Below are the code and all the weights of a small trained network. Each question names an input and a class and asks about switching units off, where a switched-off unit gives its printed mean instead of its output.

import numpy as np


def w(rows, s, z=0):
    codes = np.array(rows[::2]) - 128.0
    scale = np.full(codes.shape[1], s)
    scale[-1] = z or s
    return codes * scale


def f(y):
    return np.maximum(y, 0)


def log_softmax(a):
    a = a - a.max(-1, keepdims=True)
    return a - np.log(np.exp(a).sum(-1, keepdims=True))


def net(x, mask):
    res = np.array(x, float).reshape(1, 5) / 4 @ E
    y = f(res @ A[0][:, :-1].T + A[0][:, -1])
    res = res + np.where(mask, y, B[0][:, -1]) @ B[0][:, :-1]
    return log_softmax(res[-1] @ U[:, :-1].T + U[:, -1])


A, B = {}, {}
E = w([
[129,161,110,54,106,7,160,225,30],'x0',
[78,113,65,64,233,155,16,70,36],'x1',
[153,247,91,142,11,89,62,33,115],'x2',
[210,166,224,229,207,88,69,162,81],'x3',
[44,91,235,113,158,3,149,14,144],'x4',
],0.0063)
A[0] = w([
[55,95,35,22,57,158,212,111,163,129],'n0',
[110,33,170,112,204,90,160,173,173,20],'n1',
[209,148,43,143,107,228,90,210,127,23],'n2',
[244,150,87,185,146,181,88,191,102,61],'n3',
[135,72,151,188,165,244,105,25,215,178],'n4',
[79,116,62,68,48,145,191,92,144,40],'n5',
[206,162,187,221,163,123,68,171,77,91],'n6',
[93,105,90,102,190,153,50,84,79,116],'n7',
[175,147,124,111,84,121,209,145,194,58],'n8',
[149,178,108,79,82,29,122,163,39,125],'n9',
[95,120,60,104,184,144,18,87,65,63],'n10',
[230,162,204,210,197,97,85,140,65,80],'n11',
[86,111,43,76,86,173,182,138,125,108],'n12',
[165,140,141,165,52,104,184,190,213,48],'n13',
[86,145,161,85,128,48,177,134,58,82],'n14',
[151,46,131,120,195,150,187,189,123,22],'n15',
[142,123,155,166,164,176,99,85,177,62],'n16',
[106,120,176,172,91,79,196,127,184,44],'n17',
[50,80,19,18,50,172,195,90,174,114],'n18',
[73,99,109,58,95,133,145,102,168,97],'n19',
[155,244,91,148,40,99,66,45,93,77],'n20',
[95,42,162,120,205,163,190,200,148,61],'n21',
[163,156,90,97,119,110,152,195,58,35],'n22',
[201,226,89,143,40,74,66,47,138,56],'n23',
[62,94,180,98,175,77,95,46,112,86],'n24',
[118,124,129,72,144,65,163,196,74,139],'n25',
[180,129,48,132,114,181,129,158,136,63],'n26',
[122,68,147,107,196,122,179,188,103,89],'n27',
[148,198,122,154,45,127,100,99,114,100],'n28',
[70,91,254,117,143,47,143,28,146,83],'n29',
[67,103,221,116,146,44,140,41,154,29],'n30',
[69,122,82,84,203,152,38,99,51,73],'n31',
[97,63,158,127,193,153,185,165,124,55],'n32',
[194,173,50,127,108,251,77,222,109,3],'n33',
[182,148,188,221,43,119,188,175,148,47],'n34',
[168,191,96,128,61,112,81,69,115,45],'n35',
[84,186,152,146,68,39,69,38,149,115],'n36',
[112,101,76,83,184,144,41,97,57,45],'n37',
[77,97,68,82,112,162,158,83,189,130],'n38',
[132,89,157,182,134,232,97,42,187,51],'n39',
[123,124,112,63,107,49,142,198,53,123],'n40',
[85,167,103,53,178,161,76,93,79,15],'n41',
[112,113,132,96,153,113,94,93,117,60],'n42',
[191,131,202,200,170,99,88,143,73,102],'n43',
[114,120,113,128,188,137,45,96,62,69],'n44',
[159,148,188,173,57,106,198,143,213,49],'n45',
[125,138,140,62,131,81,158,194,51,95],'n46',
],0.0061,0.0017)
B[0] = w([
[175,133,183,155,195,62,93,100,128,244],'n0',
[93,88,91,96,151,145,102,157,148,185],'n1',
[87,151,51,113,143,99,195,128,87,238],'n2',
[108,159,90,142,161,89,167,124,100,228],'n3',
[81,199,121,177,1,109,109,91,187,245],'n4',
[168,110,156,165,182,65,103,114,132,205],'n5',
[167,139,151,155,186,47,98,92,118,231],'n6',
[161,108,175,91,56,133,159,158,117,204],'n7',
[168,103,185,105,113,117,147,158,106,192],'n8',
[80,146,123,161,64,129,90,94,176,231],'n9',
[175,88,187,80,60,129,158,160,98,212],'n10',
[179,142,160,163,183,59,88,96,125,240],'n11',
[157,150,159,179,199,58,108,85,127,203],'n12',
[179,94,185,84,81,132,158,162,92,218],'n13',
[92,184,94,153,81,132,139,88,156,199],'n14',
[91,67,95,107,144,139,75,167,163,189],'n15',
[98,162,126,170,84,107,106,106,169,176],'n16',
[180,103,174,83,78,143,199,162,60,188],'n17',
[166,126,171,164,178,51,97,106,116,255],'n18',
[149,149,148,169,181,80,106,99,111,185],'n19',
[80,53,100,95,170,162,69,175,154,238],'n20',
[80,69,111,107,131,150,72,175,174,203],'n21',
[78,184,100,175,73,129,141,91,161,192],'n22',
[96,67,102,104,164,148,84,188,161,237],'n23',
[116,152,87,108,130,111,196,140,75,205],'n24',
[97,181,116,156,57,138,96,103,192,209],'n25',
[100,147,89,122,146,82,184,112,92,191],'n26',
[89,91,102,126,127,131,90,154,161,192],'n27',
[89,56,108,94,144,141,93,177,134,200],'n28',
[77,175,52,101,175,110,205,124,79,231],'n29',
[72,171,49,103,171,104,206,133,72,215],'n30',
[176,101,189,110,52,123,155,161,97,218],'n31',
[72,77,95,110,136,157,83,164,168,181],'n32',
[65,171,37,104,166,107,224,128,80,245],'n33',
[178,101,185,102,93,118,143,170,92,228],'n34',
[85,56,98,90,165,158,88,172,162,196],'n35',
[80,87,67,93,173,149,113,187,131,225],'n36',
[186,104,186,96,72,140,161,156,119,204],'n37',
[158,155,144,152,152,103,108,98,121,201],'n38',
[87,171,122,170,32,116,109,107,170,213],'n39',
[105,178,134,175,45,128,100,77,184,221],'n40',
[182,100,183,106,86,132,154,173,93,187],'n41',
[140,129,129,112,122,134,157,153,99,158],'n42',
[160,136,150,179,177,75,90,94,120,216],'n43',
[168,108,188,106,81,111,145,141,104,194],'n44',
[167,100,175,80,78,127,160,169,92,219],'n45',
[116,162,126,159,62,149,106,100,176,206],'n46',
],0.0065,0.0073)
U = w([
[208,82,213,85,59,142,191,173,71,111],'0',
[90,189,30,120,194,120,236,117,67,134],'1',
[87,27,84,105,186,163,24,183,188,121],'2',
[105,221,125,188,23,132,91,63,213,117],'3',
[209,147,191,182,255,69,73,73,109,116],'4',
[153,152,139,126,148,169,137,95,136,253],'5',
[163,152,134,140,176,223,129,95,124,75],'6',
],0.0086,0.006)

Each question gives the input, the list of numbers given to net, and the class t.
The units are the neurons (one row each of A and B). Each row of codes is followed by its name. A weight is (code - 128) times the scale printed after its matrix; where a second scale follows, it is the last column's (A, B and U).
mask holds one flag per neuron, in row order. A switched-off neuron (its flag False) gives its mean, the last column of its row in B, instead of its output. The means were averaged over made-up inputs and are rounded, as every weight is.
A unit's drop is (log p(t) with every unit on - log p(t) with that unit switched off) / (log p(t) with every unit on - log p(t) with every unit switched off).
The circuit of an input: a set's keep is (log p(t) with only the set's units on - log p(t) with every unit switched off) / (log p(t) with every unit on - log p(t) with every unit switched off). Starting from the 12 units with the biggest drops (on a tie, the unit counted first), units are removed one at a time, each time the one whose removal leaves the highest keep (on an exact tie, the one counted first), for as long as the keep stays at least 0.8.
units of the circuit, in order: the units of the circuit, biggest drop first
most important unit: the unit with the biggest drop
top k neurons: the k neurons with the biggest drops, biggest first
drop of u: that unit's drop, to one decimal
input [-5,5,-4,-3,6], class 1: units of the circuit, in order -> [n29]
input [6,-3,-2,7,-3], class 4: top 4 neurons -> [n11; n6; n4; n43]
input [7,1,8,4,-6], class 2: top 3 neurons -> [n20; n23; n35]
input [5,-4,-5,-6,4], class 4: units of the circuit, in order -> [n0; n18]
input [-3,1,1,-2,4], class 1: units of the circuit, in order -> [n29; n30]
input [-1,2,-1,-2,-4], class 1: units of the circuit, in order -> [n33; n2]
input [-6,-7,3,6,-2], class 0: top 2 neurons -> [n34; n45]
input [-7,1,-1,-8,-2], class 4: top 2 neurons -> [n18; n0]
input [3,3,8,-7,4], class 2: top 2 neurons -> [n20; n36]
input [6,4,-6,-2,4], class 2: top 3 neurons -> [n4; n1; n21]
input [7,7,1,-8,2], class 4: top 3 neurons -> [n0; n18; n12]
input [8,8,5,0,8], class 0: top 2 neurons -> [n31; n10]
input [2,5,7,6,1], class 2: units of the circuit, in order -> [n20; n23]
input [7,5,1,-6,5], class 3: top neuron -> [n40]
input [-6,0,-1,3,-6], class 1: top 2 neurons -> [n33; n2]
input [7,3,-4,2,7], class 1: top 3 neurons -> [n29; n30; n24]
input [-6,-8,0,-5,7], class 0: top 2 neurons -> [n17; n45]
input [-7,-3,-3,5,-8], class 1: top 3 neurons -> [n33; n2; n3]
input [-5,7,2,5,7], class 0: drop of n21 -> 0.0
input [8,-6,2,-2,-6], class 3: drop of n22 -> 0.3
input [-6,-7,-1,-1,-5], class 0: drop of n45 -> 0.2
input [8,3,-8,3,6], class 2: most important unit -> n1
